Below is a small trained network, with its code and all its weights. Each question gives an input and a target symbol and asks what happens when units are switched off, that is, made to give their printed mean instead of their output.

import numpy as np


def w(rows, s, z=0):
    codes = np.array(rows[::2]) - 128.0
    scale = np.full(codes.shape[1], s)
    scale[-1] = z or s
    return codes * scale


def f(y):
    return np.maximum(y, 0)


def softmax(a):
    e = np.exp(a - a.max(-1, keepdims=True))
    return e / e.sum(-1, keepdims=True)


def log_softmax(a):
    a = a - a.max(-1, keepdims=True)
    return a - np.log(np.exp(a).sum(-1, keepdims=True))


def net(x, mask):
    ids = ['αβδεζθμξπτψω'.index(c) for c in x.split()]
    T = len(ids)
    res = E[ids] + P[:T]
    u = 0
    for l in range(3):
        q, k, v = (res @ M[l].T for M in (Q, K, V))
        z = softmax(np.where(np.tri(T) > 0, q @ k.T / 2**0.5, -1e9)) @ v
        res = res + np.where(mask[u], z, O[l][:, -1]) @ O[l][:, :-1]
        u += 1
        y = f(res @ A[l][:, :-1].T + A[l][:, -1])
        res = res + np.where(mask[u : u + 4], y, B[l][:, -1]) @ B[l][:, :-1]
        u += 4
    return log_softmax(res[-1] @ U[:, :-1].T + U[:, -1])


Q, K, V, O, A, B = {}, {}, {}, {}, {}, {}
E = w([
[118,178,166,146,149,21,81,108,150,106,57,121],'α',
[157,150,97,107,144,58,64,162,193,130,54,117],'β',
[96,231,205,146,111,93,58,144,168,102,107,115],'δ',
[126,71,121,70,225,223,146,121,127,9,138,64],'ε',
[136,197,183,124,173,94,102,156,181,138,32,142],'ζ',
[159,163,206,221,130,75,144,121,143,73,47,141],'θ',
[197,159,101,187,145,119,133,159,159,103,18,153],'μ',
[220,168,192,134,83,179,106,191,171,110,116,158],'ξ',
[134,91,69,214,87,98,124,102,62,63,122,166],'π',
[140,188,72,86,92,198,103,143,94,146,154,145],'τ',
[175,97,95,123,118,157,196,143,81,162,129,185],'ψ',
[56,112,170,127,93,113,180,93,109,182,161,171],'ω',
],0.013)
P = w([
[165,139,116,192,93,78,106,121,176,174,104,68],'0',
[108,156,99,178,124,107,113,168,101,131,113,150],'1',
[108,150,131,156,161,126,116,168,66,108,134,183],'2',
[85,139,134,114,146,152,148,117,90,107,128,196],'3',
[48,136,111,105,117,156,178,121,147,78,126,202],'4',
[6,128,92,83,85,169,198,128,216,45,130,217],'5',
],0.012)
Q[0] = w([
[38,133,102,82,117,159,219,120,114,104,117,187],'0.h1',
[127,61,49,95,121,107,143,12,152,174,208,1],'0.h1',
],0.0097)
K[0] = w([
[82,63,184,55,253,184,162,98,136,44,144,135],'0.h1',
[220,211,191,168,97,19,41,177,165,235,26,167],'0.h1',
],0.0065)
V[0] = w([
[135,184,209,112,171,134,162,158,198,112,2,141],'0.h1',
[122,102,117,110,192,106,41,124,165,47,101,77],'0.h1',
],0.0076)
O[0] = w([
[45,100,168,162,220,242,87,170,121,219,10,206,185],'0.h1',
[103,89,174,61,11,163,131,82,25,196,3,44,2],'0.h1',
],0.0062,0.0035)
A[0] = w([
[172,179,136,150,182,100,99,139,178,98,138,75,34],'0.n1',
[128,154,89,175,195,101,144,186,162,150,215,140,5],'0.n2',
[75,59,146,94,110,115,160,150,93,101,120,145,111],'0.n3',
[205,115,173,106,124,61,77,164,1,177,86,23,24],'0.n4',
],0.0065,0.003)
B[0] = w([
[181,127,89,152,119,148,80,137,76,111,180,135,175],'0.n1',
[142,112,155,76,208,145,137,23,105,186,138,91,254],'0.n2',
[151,178,136,122,167,166,163,139,144,104,157,100,163],'0.n3',
[59,96,112,36,130,160,140,64,2,99,99,200,153],'0.n4',
],0.0083,0.0052)
Q[1] = w([
[117,22,193,173,109,153,62,165,1,223,85,15],'1.h1',
[251,141,159,113,197,103,117,35,28,145,193,98],'1.h1',
],0.0084)
K[1] = w([
[187,112,133,180,122,125,59,124,211,120,51,11],'1.h1',
[109,92,158,116,104,95,191,77,154,255,169,67],'1.h1',
],0.0094)
V[1] = w([
[250,59,2,107,167,206,186,128,133,107,67,116],'1.h1',
[111,220,74,57,80,214,23,173,130,175,196,80],'1.h1',
],0.007)
O[1] = w([
[119,179,178,101,126,64,214,222,93,150,124,148,248],'1.h1',
[202,90,108,119,192,130,189,93,147,74,6,143,87],'1.h1',
],0.012,0.0014)
A[1] = w([
[102,195,171,67,49,55,137,183,79,116,83,59,32],'1.n1',
[149,42,118,201,135,204,82,24,163,194,22,166,2],'1.n2',
[240,102,49,132,188,60,115,105,197,2,171,154,56],'1.n3',
[186,148,117,111,169,123,45,25,195,87,215,107,155],'1.n4',
],0.0053,0.0055)
B[1] = w([
[188,65,1,165,82,137,156,145,58,134,160,88,170],'1.n1',
[78,136,51,13,173,56,71,241,151,31,181,7,177],'1.n2',
[95,230,108,132,9,190,171,36,86,220,172,83,236],'1.n3',
[138,34,4,188,138,152,245,231,125,140,52,106,254],'1.n4',
],0.0056,0.0062)
Q[2] = w([
[55,113,62,169,116,192,104,174,20,118,71,193],'2.h1',
[54,255,47,159,93,106,166,195,163,63,132,199],'2.h1',
],0.006)
K[2] = w([
[123,26,166,97,171,185,179,138,232,84,201,183],'2.h1',
[107,150,89,72,117,216,186,69,101,72,225,254],'2.h1',
],0.0065)
V[2] = w([
[228,169,160,226,73,162,126,201,156,47,167,101],'2.h1',
[170,114,170,1,155,240,135,164,149,133,151,117],'2.h1',
],0.0062)
O[2] = w([
[10,108,73,106,153,76,125,73,143,43,172,254,168],'2.h1',
[237,134,106,173,232,51,98,57,117,147,175,114,250],'2.h1',
],0.0078,0.0022)
A[2] = w([
[47,102,126,112,73,87,2,130,210,97,112,189,68],'2.n1',
[110,126,147,126,147,106,154,99,124,64,141,207,139],'2.n2',
[137,165,79,98,106,47,176,73,109,94,166,176,63],'2.n3',
[157,162,164,49,78,121,204,130,99,83,81,9,1],'2.n4',
],0.0069,0.0067)
B[2] = w([
[255,27,228,180,164,163,130,145,93,54,137,123,214],'2.n1',
[149,128,87,90,106,31,72,92,144,137,109,100,255],'2.n2',
[129,166,229,107,106,161,108,138,96,131,115,48,235],'2.n3',
[116,51,126,139,115,80,88,114,164,152,171,232,215],'2.n4',
],0.008,0.0061)
U = w([
[114,161,166,118,169,177,80,141,132,157,91,58,97],'α',
[136,85,151,117,128,118,118,99,117,136,148,121,87],'β',
[153,88,96,75,116,118,85,139,159,88,144,44,53],'δ',
[182,48,123,129,68,60,126,162,129,191,118,157,46],'ε',
[164,112,225,171,132,220,93,123,102,137,139,98,43],'ζ',
[75,140,165,92,89,134,1,40,135,172,187,109,111],'θ',
[113,179,128,67,154,34,146,209,119,121,224,70,165],'μ',
[129,178,120,53,102,137,195,29,120,97,38,106,254],'ξ',
[80,75,53,214,119,137,137,130,141,150,195,126,188],'π',
[155,71,145,176,228,64,102,123,148,110,106,244,153],'τ',
[136,58,151,59,65,98,173,179,109,23,162,117,73],'ψ',
[34,124,183,72,107,211,161,211,127,118,30,191,66],'ω',
],0.0063,0.0059)

Each question gives the input, a string of symbols that net reads in full, and the target symbol t.
The units are the heads (2 rows each of Q, K, V and O) and the neurons (one row each of A and B). Each row of codes is followed by its name. A weight is (code - 128) times the scale printed after its matrix; where a second scale follows, it is the last column's (O, A, B and U).
mask holds one flag per unit, layer by layer, with each layer's heads first. A switched-off unit (its flag False) gives its mean, the last column of its rows in O or B, instead of its output. The means were averaged over made-up inputs and are rounded, as every weight is.
A unit's drop is (log p(t) with every unit on - log p(t) with that unit switched off) / (log p(t) with every unit on - log p(t) with every unit switched off).
The circuit of an input: a set's keep is (log p(t) with only the set's units on - log p(t) with every unit switched off) / (log p(t) with every unit on - log p(t) with every unit switched off). Starting from the 12 units with the biggest drops (on a tie, the unit counted first), units are removed one at a time, each time the one whose removal leaves the highest keep (on an exact tie, the one counted first), for as long as the keep stays at least 0.8.
units of the circuit, in order: the units of the circuit, biggest drop first
most important unit: the unit with the biggest drop
k most important neurons: the k neurons with the biggest drops, biggest first
k most important neurons of layer l: the k neurons of layer l with the biggest drops, biggest first
input ω τ ψ ξ β, target μ: most important neuron of layer 0 -> (0.n2)
input τ ξ ξ, target ξ: units of the circuit, in order -> (1.h1; 0.h1; 1.n3)
input ε τ μ, target ε: 3 most important neurons -> (2.n4; 0.n4; 1.n1)
input ξ ξ τ ξ ω ξ, target π: units of the circuit, in order -> (0.h1; 1.h1; 1.n4)
input ω ω β ξ ψ, target μ: units of the circuit, in order -> (1.h1; 0.h1)
input β μ ξ, target τ: units of the circuit, in order -> (2.h1; 1.n3)
input α τ δ, target ξ: 2 most important neurons -> (0.n2; 1.n3)
input ψ ξ ξ, target μ: units of the circuit, in order -> (0.h1; 1.h1)
input ε ξ θ β δ ξ, target θ: units of the circuit, in order -> (0.h1; 1.h1; 0.n4; 1.n4)
input ω θ τ, target π: units of the circuit, in order -> (1.h1; 1.n4; 0.h1)
input ω ζ ξ ξ, target τ: units of the circuit, in order -> (2.h1; 0.h1)
input ξ μ θ ξ μ, target τ: units of the circuit, in order -> (2.h1; 0.h1)
input ε τ ω, target ε: units of the circuit, in order -> (0.h1; 2.h1; 2.n4; 1.h1)
input β δ τ μ, target ξ: most important unit -> 1.h1
input ω ξ ε ψ, target ω: 2 most important neurons of layer 1 -> (1.n3; 1.n4)
input τ β ω ω, target π: units of the circuit, in order -> (1.h1; 1.n4; 0.h1)
input τ ξ β τ ξ, target ξ: units of the circuit, in order -> (1.h1; 1.n3)
input ω ψ ζ, target π: 2 most important neurons -> (1.n4; 0.n2)
input ε θ ζ, target ε: 3 most important neurons -> (2.n4; 0.n4; 1.n1)
input ξ ω τ δ, target π: units of the circuit, in order -> (0.h1; 1.h1; 1.n4)
input μ τ ψ τ ξ ω, target π: most important unit -> 0.h1
input τ ω τ ξ θ β, target τ: 4 most important neurons -> (0.n2; 2.n1; 1.n3; 2.n3)
input ξ ξ π, target ψ: 2 most important neurons -> (2.n1; 0.n2)
input δ θ ε ξ, target δ: 2 most important neurons of layer 1 -> (1.n2; 1.n3)
input π δ θ, target ψ: 2 most important neurons -> (2.n1; 0.n2)
input α ψ θ α, target μ: units of the circuit, in order -> (1.h1; 0.h1)
input ψ ε δ μ π ξ, target δ: most important unit -> 0.h1
input β ε ξ ξ θ ε, target τ: 4 most important neurons -> (2.n4; 2.n3; 1.n3; 0.n3)
input ψ τ β, target μ: units of the circuit, in order -> (0.h1; 1.h1; 0.n2)
input ψ δ θ β δ, target ζ: 2 most important neurons -> (2.n1; 0.n2)
